Moves between states:
jd ~ qb
jd & ph
jd $ rd
jd + pp
jd * bl
jd % mb
jd @ qr
cp ~ dm
cp & qt
cp $ tt
cp + hb
cp * dh
cp % qf
cp @ pb
qr ~ sb
qr & pr
qr $ fs
qr + mf
qr * jm
qr % bn
qr @ jd
hj ~ fg
hj & hq
hj $ rc
hj + ql
hj * gb
hj % ng
hj @ qh
qh ~ br
qh + gl
qh * rp
qh % zh
qh @ hj
hr ~ ph
hr & qb
hr $ tl
hr + jl
hr * ng
hr % gb
hr @ nq
mf ~ fj
mf & gf
mf $ md
mf + qr
mf * th
mf % ms
mf @ pp
dz ~ bt
dz & dn
dz $ zn
dz + mn
dz * qc
dz % mg
dz @ pj
hp ~ qd
hp & zq
hp $ gn
hp + fz
hp * ms
hp % th
hp @ bb
nf ~ tt
nf & mm
nf $ dm
nf + bh
nf * zg
nf % rj
nf @ lg
hq ~ cd
hq & hj
hq + zg
hq * bh
hq % hs
gd $ br
gd + bc
gd * jr
gd % zf
gd @ zb
hm ~ th
hm & zn
hm $ dn
hm + cr
hm * fj
hm % qd
hm @ zm
qt ~ qs
qt & cp
qt $ fd
qt + nm
qt * qp
qt % sr
qt @ hl
ft ~ nm
ft & sq
ft $ gb
ft + qs
ft * rc
ft % tl
ft @ fp
tl ~ cq
tl & lt
tl $ hr
tl + rn
tl * jg
tl % ft
tl @ dp
fd ~ mm
fd & tt
fd $ qt
fd + rh
fd * sf
fd % lc
fd @ hd
jr ~ fp
jr & jp
jr $ td
jr + hl
jr * gd
jr % fc
jr @ nm
md ~ qq
md & ht
md $ mf
md + fs
md * zd
md % pb
md @ qf
dh ~ gm
dh & qp
dh $ bb
dh + ff
dh * cp
dh % cc
dh @ gn
tt ~ nf
tt & fd
tt $ cp
tt + mb
tt * bb
tt % pp
tt @ ms
hb ~ sq
hb & nm
hb $ mb
hb + cp
hb * ff
hb % rd
hb @ jp
fj ~ mf
fj & hc
fj $ qq
fj + sb
fj * hm
fj % lg
fj @ rj
gb ~ rh
gb & bh
gb $ ft
gb + mm
gb * hj
gb % hr
gb @ rp
qp ~ pq
qp & dh
qp $ sf
qp + zb
qp * qt
qp % bs
qp @ bc
rj ~ pp
rj & jl
rj $ tm
rj + qb
rj * zm
rj % nf
rj @ fj
nq ~ pr
nq & sb
nq $ dp
nq + hc
nq * zh
nq % rp
nq @ hr
hs ~ bl
hs & ng
hs $ bm
hs + zm
hs * qb
hs % hq
hs @ cr
fs ~ dc
fs & fc
fs $ qr
fs + md
fs * ls
fs % jp
fs @ rd
fc ~ dp
fc & fs
fc $ pr
fc + ht
fc * zf
fc % jr
fc @ cq
ff & zb
ff $ cd
ff + dh
ff * hb
ff % sd
hl ~ bz
hl & pb
hl $ hd
hl + jr
hl * bc
hl % ht
hl @ qt
pr ~ nq
pr & qr
pr $ fc
pr + gf
pr * tq
pr % td
pr @ ph
rd ~ lt
rd & cq
rd $ jd
rd + qf
rd * sd
rd % hb
rd @ fs
tr ~ hd
tr & lg
tr $ bz
tr + rp
tr * gl
tr % hc
tr @ mm
fz & br
fz + hp
fz * bn
fz % jm
fz @ cd
dm ~ cp
dm & qs
dm $ nf
dm + sq
dm * gm
dm % tm
dm @ lz
pq ~ qp
pq & gm
pq $ ql
pq + rc
pq * qs
pq % pj
pq @ mg
sd ~ bm
sd & nc
sd $ bl
sd + cc
sd * rd
sd % ff
sd @ ls
sq ~ hb
sq & ft
sq $ bh
sq + dm
sq % lt
mm ~ fd
mm & nf
mm $ qs
mm + gb
mm * ql
mm % jl
mm @ tr
nc ~ jg
nc & sd
nc $ tg
nc + bs
nc * cq
nc % zb
nc @ zf
zn ~ cj
zn & hm
zn $ dz
zn + zh
zn * hc
zn % gl
zn @ bd
zg ~ bb
zg & ql
zg $ gm
zg + hq
zg * nf
zg % zm
zg @ qd
qf ~ tm
qf & sr
qf $ pp
qf + rd
qf * cc
qf % cp
qf @ md
tm ~ qf
tm & rn
tm $ rj
tm + lt
tm * pg
tm % dm
tm @ qq
gm ~ dh
gm & pq
gm $ zg
gm * dm
gm % pg
bm ~ sd
bm & jg
bm $ hs
bm + pg
bm * lt
bt ~ dz
bt & zd
bt $ cj
bt + zf
bt * ht
bt % bc
bt @ bs
qc ~ ht
qc & qq
qc $ hc
qc + dp
qc * dz
qc % bz
qc @ rn
qb ~ jd
qb & hr
qb $ lt
qb + rj
qb * hs
qb % bh
qb @ sb
tg ~ ng
tg & bl
tg $ nc
tg + mp
tg * ph
tg % fg
tg @ tq
cq ~ tl
cq & rd
cq $ ph
cq + sr
cq * nc
cq % nm
cq @ fc
bn ~ jn
bn & td
bn $ jp
bn + ms
bn * fz
bn % qr
bn @ mb
dn ~ zd
dn & dz
dn $ hm
dn * qq
dn @ pg
mb ~ bh
mb & rh
mb $ hb
mb + tt
mb * cd
mb % jd
mb @ bn
pn ~ zm
pn & mp
pn $ cc
pn + bl
pn * pp
pn % bb
pn @ th
bc ~ mg
bc & gn
bc $ zq
bc + gd
bc * hl
bc % bt
bc @ qp
pp ~ rj
pp & lc
pp $ qf
pp + jd
pp * pn
pp % tt
pp @ mf
rc ~ zb
rc $ hj
rc + pq
rc * ft
rc % jg
jp & jr
jp $ bn
jp + pb
jp % fs
jp @ hb
gf ~ hc
gf & mf
gf $ ht
gf + pr
gf * cj
gf % hd
gf @ lc
sr ~ rn
sr & qf
sr $ lc
sr + cq
sr * bs
sr % qt
sr @ ht
qq ~ md
qq & qc
qq $ fj
qq + dc
qq * dn
qq % lz
qq @ tm
ng ~ tg
ng & hs
ng $ jg
ng + bd
ng * hr
ng % hj
ng @ zh
ms ~ lg
ms & hd
ms $ pb
ms + bn
ms * hp
ms % mf
ms @ tt
bl ~ hs
bl & tg
bl $ sd
bl + pn
bl * jd
bl % cd
bl @ jm
lt ~ rd
lt & tl
lt $ qb
lt + tm
lt * bm
lt % sq
lt @ dc
pb ~ lz
pb & hl
pb $ ms
pb + jp
pb * gn
pb % md
pb @ cp
lz ~ pb
lz & bz
lz $ lg
lz % qq
lz @ dm
zh ~ tq
zh & cr
zh $ mn
zh + zn
zh * nq
zh % qh
zh @ ng
pg ~ cc
pg & pj
pg $ zm
pg + bm
pg * tm
pg % gm
pg @ dn
cj ~ zn
cj & th
cj $ bt
cj + tq
cj * gf
cj % zq
cj @ mp
ph ~ hr
ph & jd
ph $ cq
ph + lc
ph * tg
ph % rh
ph @ pr
bd ~ mp
bd & zm
bd $ pj
bd + ng
bd * jl
bd % ql
bd @ zn
cd ~ hq
cd & fg
cd $ ff
cd + bb
cd * mb
cd % bl
cd @ fz
sf ~ ql
sf & bb
sf $ qp
sf + fg
sf * fd
sf % mp
sf @ zq
bb ~ zg
bb & sf
bb $ dh
bb + cd
bb * tt
bb % pn
bb @ hp
cr ~ jm
cr & zh
cr + hm
cr * sb
cr @ hs
nm ~ ft
nm & hb
nm $ rh
nm + qt
nm * zb
nm % cq
nm @ jr
dp ~ fc
dp & dc
dp $ nq
dp + qc
dp * mn
dp % fp
dp @ tl
rn ~ sr
rn & tm
rn $ jl
rn + tl
rn * pj
rn % qs
rn @ qc
zm ~ pn
zm & bd
zm $ pg
zm + hs
zm * rj
zm % zg
zm @ hm
fp ~ jr
fp $ rp
fp + bz
fp % dp
fp @ ft
qs ~ qt
qs & dm
qs $ mm
qs + ft
qs * pq
qs % rn
qs @ bz
hc ~ gf
hc & fj
hc $ qc
hc + nq
hc * zn
hc % tr
hc @ jl
gn & bc
gn $ hp
gn * pb
gn % zd
gn @ dh
rp ~ td
rp & jn
rp $ fp
rp + tr
rp * qh
rp % nq
rp @ gb
rh ~ gb
rh & mb
rh $ nm
rh + fd
rh * fg
rh % ph
rh @ td
jm ~ cr
jm & tq
jm $ ls
jm + th
jm * qr
jm % fz
jm @ bl
qd ~ hp
qd & gl
qd * lg
qd % hm
qd @ zg
zd ~ dn
zd & bt
zd $ th
zd + ls
zd * md
zd % gn
zd @ cc
jn ~ bn
jn & rp
jn + lg
jn % sb
jn @ bh
zb ~ rc
zb & ff
zb $ fg
zb + qp
zb * nm
zb % nc
zb @ gd
bz ~ hl
bz & lz
bz $ tr
bz + fp
bz * mg
bz % qc
bz @ qs
td ~ rp
td & bn
td $ jr
td + hd
td * br
td % pr
td @ rh
mg ~ bc
mg $ gl
mg * bz
mg % dz
mg @ pq
jg ~ nc
jg & bm
jg $ ng
jg + pj
jg * tl
jg % rc
jg @ mn
bs ~ pj
bs & cc
bs $ mp
bs + nc
bs * sr
bs % qp
bs @ bt
th ~ hm
th & cj
th $ zd
th + jm
th * mf
th % hp
th @ pn
cc ~ pg
cc & bs
cc $ pn
cc + sd
cc * qf
cc % dh
cc @ zd
tq ~ zh
tq & jm
tq $ zf
tq + cj
tq * pr
tq % br
tq @ tg
mp ~ bd
mp & pn
mp $ bs
mp + tg
mp * lc
mp % sf
mp @ cj
bh ~ mb
bh & gb
bh $ sq
bh + nf
bh * hq
bh % qb
bh @ jn
ht ~ qc
ht & md
ht $ gf
ht + fc
ht * bt
ht % hl
ht @ sr
mn ~ zf
mn $ zh
mn + dz
mn * dp
mn @ jg
zq ~ gl
zq & hp
zq $ bc
zq + br
zq * hd
zq % cj
zq @ sf
lg ~ ms
lg & tr
lg $ lz
lg + jn
lg * qd
lg % fj
lg @ nf
ls & zf
ls $ jm
ls + zd
ls * fs
ls @ sd
gl ~ zq
gl & qd
gl $ mg
gl + qh
gl * tr
gl % zn
gl @ ql
lc ~ jl
lc & pp
lc $ sr
lc + ph
lc * mp
lc % fd
lc @ gf
sb ~ qr
sb & nq
sb $ dc
sb + fj
sb * cr
sb % jn
sb @ qb
ql ~ sf
ql & zg
ql $ pq
ql + hj
ql * mm
ql % bd
ql @ gl
hd ~ tr
hd & ms
hd $ hl
hd + td
hd * zq
hd % gf
hd @ fd
jl ~ lc
jl & rj
jl $ rn
jl + hr
jl * bd
jl % mm
jl @ hc
dc ~ fs
dc & dp
dc $ sb
dc + qq
dc @ lt
br ~ qh
br & fz
br $ gd
br + zq
br * td
br % tq
br @ fg
pj ~ bs
pj & pg
pj $ bd
pj + jg
pj * rn
pj % pq
pj @ dz
fg ~ hj
fg & cd
fg $ zb
fg + sf
fg * rh
fg % tg
fg @ br
zf ~ mn
zf & ls
zf $ tq
zf + bt
zf * fc
zf % gd
zf @ nc

The rows follow the links: the fewer symbols apart two states are, the more alike their rows tend to be.

Name the state of each row.
17,-8,-8,-10,-29,-21,-104,-2,-58,68,26,-13,49,36,-60,-45,39,8,-10,45,-2,-34,32,9,25,24,122,-3,-64,-16,-10,-27,-26,11,-26,-18,44,-51,33,-34,18,83,104,74,-50,14,23,-43,-5,6; state zq
45,51,44,9,-1,-19,-64,27,-61,-53,82,-30,68,47,-85,36,47,66,29,47,10,19,-52,-9,-25,35,7,40,-122,-16,-14,17,-37,-49,-34,7,31,-54,21,-3,67,81,-11,42,-48,30,-13,-4,7,39; state zh
28,11,21,-62,88,-37,-56,-73,14,-55,17,49,42,-64,0,55,-16,-29,-8,-36,27,-25,-78,-49,51,32,-97,20,-37,-14,51,20,21,-75,6,-3,-42,31,-98,63,-54,-17,-55,-38,-86,-47,-35,-1,16,11; state gb
-13,85,-55,100,0,-32,-1,-49,-17,14,-88,-30,-10,-44,43,5,9,-10,22,-37,-36,83,-3,52,-3,-10,115,10,78,12,60,-93,90,-16,-14,-8,-40,-26,2,11,-90,-5,-35,30,13,-23,20,62,-47,-14; state bz
-22,64,-42,97,-22,-27,34,24,3,-51,-14,-49,-41,-26,40,22,-11,3,-19,-44,-38,137,17,51,-22,-48,18,41,129,14,0,-64,20,-21,-18,-16,-44,-44,43,-19,-46,-37,-23,23,37,-18,12,58,-64,12; state qq
39,-65,8,-27,56,-40,-10,-26,38,-47,59,-16,-21,-110,16,60,-9,-47,-59,-49,4,49,22,-13,63,-67,-114,-9,75,-40,-57,1,-36,-39,21,-12,-51,-5,-2,55,-22,19,43,-42,-35,-28,-9,-25,-31,47; state rj
-18,29,-61,57,-52,23,56,70,-22,31,-34,-3,-41,4,50,13,-17,-8,11,-41,-34,112,60,1,-32,-12,42,16,133,44,31,-72,-1,35,-14,-26,40,-37,45,-62,-46,-81,29,25,32,9,37,33,-40,-62; state md
-32,20,3,6,22,17,127,15,48,-83,-51,23,-37,-30,45,34,-24,-8,23,-40,-9,42,-24,-10,-31,-47,-133,17,58,3,0,19,21,11,39,12,-57,68,-28,21,-19,-90,-108,-91,41,-28,-38,55,-11,-12; state lt
47,23,-7,29,57,-84,-125,-55,-11,-23,46,-20,46,-70,7,48,31,-28,-18,-33,-16,72,-16,7,55,9,51,47,34,-24,45,-49,19,-83,-20,-36,-41,-69,-7,35,-80,38,42,34,-88,-18,10,20,-44,27; state tr
-10,42,11,-68,29,-20,-92,44,9,-20,63,34,40,49,23,13,7,-57,-31,-9,-26,3,-2,-51,-17,57,-12,87,38,9,28,10,-22,-75,-9,-77,33,-38,-95,-56,-5,-76,7,32,-65,-5,-5,-1,-15,-30; state bn
80,53,11,-34,12,3,-89,25,-39,-37,35,55,70,4,-25,79,-6,27,21,-24,-13,49,-24,-75,-12,51,-5,77,-3,9,82,-30,-32,-53,-51,-7,66,-65,-50,-44,-20,-42,14,9,-113,1,22,20,-4,-56; state pr
-79,-15,4,-24,-28,46,87,20,19,65,-49,5,-37,87,2,-88,-16,-13,3,36,16,-98,-2,11,-39,32,18,-23,-27,13,-30,49,21,74,43,-8,6,83,-40,-24,73,-62,-52,3,94,47,-13,-14,36,-23; state ff
86,-3,-14,23,7,-7,-99,2,-29,20,42,24,46,-38,11,96,2,-7,22,-35,-9,66,42,-44,31,-10,18,23,32,-11,59,-69,-11,-50,-69,-19,55,-101,21,-23,-53,-1,91,37,-111,-12,32,-8,-6,-34; state gf
20,78,-40,113,-22,-16,46,-18,-41,-44,-73,-31,-16,-66,18,52,14,43,32,-27,-31,122,2,28,-10,-36,46,6,79,27,48,-94,55,-8,-57,28,-22,-54,65,8,-82,9,-14,14,-6,-27,22,82,-35,-19; state qc
-57,5,-29,-50,7,50,98,-9,62,29,-84,57,-30,34,64,-42,-29,-36,18,-39,-26,-35,-3,-15,-20,17,-35,-8,78,30,27,11,58,15,52,-34,-9,73,-71,-7,-27,-143,-70,-45,52,-3,-19,28,17,-38; state hb
25,79,9,-11,76,-30,-111,-38,-23,-54,30,8,71,-4,-11,49,16,-8,2,-30,4,39,-75,-44,-15,47,-3,71,-20,-12,66,-23,24,-110,-13,-29,-18,-48,-81,2,-50,-5,-37,20,-90,-23,1,37,-22,5; state rp
-36,-45,-16,17,-38,50,69,-35,0,92,-107,2,-37,-1,5,-79,2,15,21,41,32,-84,29,23,22,-13,80,-97,-28,20,-7,11,42,110,11,42,-3,58,45,32,-9,42,11,-13,84,17,7,-17,35,-38; state qp
46,-21,-18,-12,-6,-24,-93,64,-12,4,91,6,17,-34,16,58,-17,-37,-42,-58,-19,84,58,-19,19,-4,15,46,97,-5,11,-59,-66,-53,-34,-69,40,-93,8,-49,-8,-36,110,32,-74,-4,19,-43,-40,-11; state mf
-6,-29,53,-66,63,-19,-38,-64,1,-36,30,-6,42,13,-63,-12,30,16,5,51,44,-103,-70,-6,31,45,-28,-20,-135,-30,-33,68,4,-15,33,29,-17,37,-43,75,39,76,-39,-24,-21,17,-32,-31,21,53; state hj
-62,-6,24,3,-12,35,147,21,33,-40,-20,-44,-49,44,-8,-28,1,45,9,39,10,-23,-35,40,-40,-16,-65,-26,-63,-6,-60,63,-17,41,40,35,-29,80,38,4,77,5,-74,-50,99,14,-19,10,17,26; state bm
-6,-9,-7,10,-56,87,110,15,19,30,-68,17,-4,61,-24,-24,-5,61,79,61,26,-54,-17,-21,-36,-2,-11,-48,-83,38,9,28,5,96,-3,66,44,60,30,9,47,-20,-56,-32,58,37,4,3,51,-52; state nc
-9,0,-17,-26,-14,61,125,38,61,-24,-53,48,-52,19,50,-3,-36,-15,8,-34,-7,15,15,-35,-35,-21,-89,1,75,29,31,8,14,37,13,9,13,71,-28,-23,-8,-120,-59,-58,38,2,1,32,8,-67; state rd
-20,-103,31,-75,3,-17,-28,7,21,68,49,-10,-29,3,-10,-54,-26,-61,-62,30,32,-82,48,17,72,-15,5,-54,-13,-24,-91,44,-53,33,32,-28,19,26,22,27,42,51,76,11,20,11,-14,-99,15,37; state bb
-22,-7,-32,38,42,-12,66,-100,33,21,-99,10,-41,-102,55,-13,-21,-45,5,-47,-3,12,-1,32,41,-49,6,-53,63,7,30,-27,97,13,6,19,-90,37,-18,76,-106,-9,-55,-60,37,-39,-8,35,-3,2; state qs
26,-23,-37,41,-38,54,96,-19,21,30,-97,48,-56,-87,48,34,-36,1,31,-57,-1,16,42,-24,6,-40,-11,-52,62,9,57,-50,50,69,-33,52,0,30,31,15,-76,-43,0,-37,10,-25,34,8,12,-70; state sr
6,-25,9,-4,-42,-7,-80,70,-41,42,91,-37,1,44,-38,-5,17,-6,-42,31,-4,7,57,17,-4,-2,32,10,-26,-9,-52,-5,-85,8,-24,-42,50,-64,46,-58,62,61,115,59,-16,21,34,-56,3,28; state th

Each walk starts at a row. The symbols on each line, taken left to right, move it on to the next state.
Each answer is a row, close to the row of the state it stands for.
42,-43,13,-22,76,-75,-68,-102,18,-15,3,27,27,-107,11,33,-10,-40,-46,-37,16,10,-26,-24,95,-23,-42,-15,30,-50,10,10,29,-47,9,6,-49,5,-29,89,-73,54,23,-32,-71,-48,7,-9,-3,35
$ ~ ~ + -25,47,-3,5,53,3,82,-49,40,-33,-92,55,-12,-40,40,7,-3,14,33,-25,6,-13,-53,0,-15,1,-29,-9,17,24,58,8,91,10,29,28,-46,67,-69,44,-66,-68,-129,-65,31,-41,-32,73,6,-12
& + * * -56,-15,-8,23,13,-22,82,-42,57,11,-60,1,-82,-79,72,-21,-41,-62,-39,-33,-14,37,19,32,26,-63,-31,-32,104,-9,-20,-12,62,-2,48,-28,-92,47,-13,53,-54,-35,-41,-43,67,-31,-26,27,-31,18
-20,10,-31,-5,10,52,78,-33,22,13,-111,80,-16,13,50,-17,-33,-11,42,-26,-10,-45,-35,-41,-14,31,-12,-8,21,25,89,10,104,44,13,19,0,62,-62,5,-45,-109,-93,-47,25,-14,-6,32,39,-77
$ ~ * ~ 10,-33,37,-86,26,25,-44,-24,-8,39,29,52,50,51,-44,-36,17,6,20,34,20,-152,-42,-48,17,55,-6,-32,-136,-9,-6,69,-9,23,26,12,29,31,-51,22,53,40,16,-11,-15,31,-16,-62,65,-7
@ + + 23,40,22,-33,-6,-4,-95,17,-43,35,38,-11,74,88,-58,-24,21,28,15,53,4,-72,-41,-10,-11,93,80,37,-107,9,16,15,-20,-16,-4,-16,68,-37,-30,-53,50,22,33,73,-44,24,0,-24,28,4
-13,-44,61,-56,20,-18,3,29,14,-67,85,-23,12,11,-49,15,9,20,-19,41,35,-34,-33,-6,-6,13,-116,-10,-74,-37,-95,92,-76,-33,36,1,-5,36,-13,38,104,46,-15,-37,1,7,-38,-36,18,72
% * + ~ 8,-94,5,-81,43,-22,-53,-33,60,30,36,40,-44,-61,44,13,-32,-96,-86,-75,2,-31,43,-39,71,-1,-51,-9,116,-19,-14,-3,-5,-30,32,-69,-14,2,-45,33,-35,-41,72,-41,-34,-14,-6,-60,-5,-5
& % % 47,-64,-7,-59,60,3,-82,-65,26,40,3,79,18,-105,31,24,-17,-55,-31,-47,25,-35,37,-50,85,-15,-18,-19,51,-26,50,-20,33,-19,-2,-11,-2,-2,-30,59,-88,4,45,-32,-94,-23,5,-43,16,-20
-31,63,-5,29,-73,51,12,19,-42,37,-51,-4,19,120,-19,-73,31,47,41,50,-16,-33,-21,26,-64,52,121,8,-71,50,46,-17,35,40,-12,21,46,14,9,-54,25,-23,-42,39,52,46,5,39,27,-38
+ % % -29,24,-35,58,-66,29,6,-13,-47,101,-59,-25,-10,50,-1,-83,13,14,37,46,-17,-36,32,64,-24,7,157,-32,-46,33,14,-42,35,76,-28,17,32,-12,48,-45,6,30,40,55,45,32,16,25,1,-19
@ % $ @ $ -9,30,-18,81,-93,48,35,30,-46,79,-51,-49,-19,44,-4,-34,13,65,52,39,5,12,35,33,-20,-12,141,-30,-39,22,10,-46,10,84,-41,39,50,-20,75,-44,29,42,36,53,40,21,40,17,9,-40
-56,74,-49,8,-28,33,29,44,19,23,-35,38,-11,82,51,-39,-9,-26,18,-7,-37,19,-1,-7,-72,55,53,51,71,41,48,-35,41,-5,11,-44,21,2,-62,-98,-13,-146,-56,27,32,14,-6,50,-20,-64
& & $ + -5,-21,-7,-40,14,-41,-126,19,-8,35,48,20,-1,-13,28,16,-11,-80,-68,-54,-13,35,50,-15,37,19,48,41,111,-2,-4,-51,-16,-77,-13,-78,9,-69,-49,-59,-45,-36,98,55,-61,-12,8,-32,-43,-7
% ~ @ + 25,-14,29,-65,70,-30,-13,-4,48,-95,57,18,6,-53,14,85,-14,-28,-32,-35,10,48,-43,-45,4,-9,-166,26,31,-35,-18,28,-34,-73,30,-9,-23,19,-49,34,-6,-32,-41,-62,-48,-31,-13,-18,-3,50
-11,-34,-48,17,-2,34,62,-42,22,51,-116,54,-32,-62,61,-21,-21,-32,14,-59,-2,-28,24,-14,26,-13,17,-53,70,17,56,-34,94,51,7,16,-22,60,-8,31,-90,-47,-24,-37,28,-17,16,22,11,-55
& + $ -12,-37,18,-118,67,-2,-37,17,44,-21,43,91,5,0,24,15,-29,-64,-41,-47,10,-49,-15,-84,34,45,-87,34,39,1,4,38,-14,-62,45,-41,17,40,-107,-16,0,-102,-7,-32,-48,-22,-18,-31,10,4
~ $ % & 7,42,-20,26,37,26,111,-40,29,-64,-79,46,-3,-55,35,46,-6,25,37,-16,-12,23,-48,-19,-20,-5,-88,-8,24,5,55,-8,57,16,-5,53,-27,56,-25,54,-43,-61,-112,-70,14,-20,3,75,19,-18
78,27,0,25,26,-50,-103,-23,-54,-38,47,-23,54,-95,-6,95,20,10,-15,-42,2,93,1,-13,33,-23,1,37,19,-21,25,-61,-13,-73,-44,-8,-19,-90,18,40,-62,47,57,15,-100,-31,18,16,-34,24
& % + % 23,60,18,-38,53,-48,-73,41,-1,-105,88,-18,41,2,-4,78,7,-10,-30,-21,-14,82,-32,-11,-34,23,-76,106,23,-8,8,-2,-50,-113,-14,-54,-1,-59,-54,-22,11,-40,1,-6,-72,-9,-21,20,-29,32
~ & @ ~ * 44,-42,65,-42,34,-9,-6,-22,-13,-53,59,-6,47,-3,-65,29,29,59,12,31,37,-53,-76,-30,2,15,-80,-13,-122,-33,-49,71,-49,-10,0,61,-6,21,-8,77,59,78,-32,-21,-34,12,-15,-15,42,49
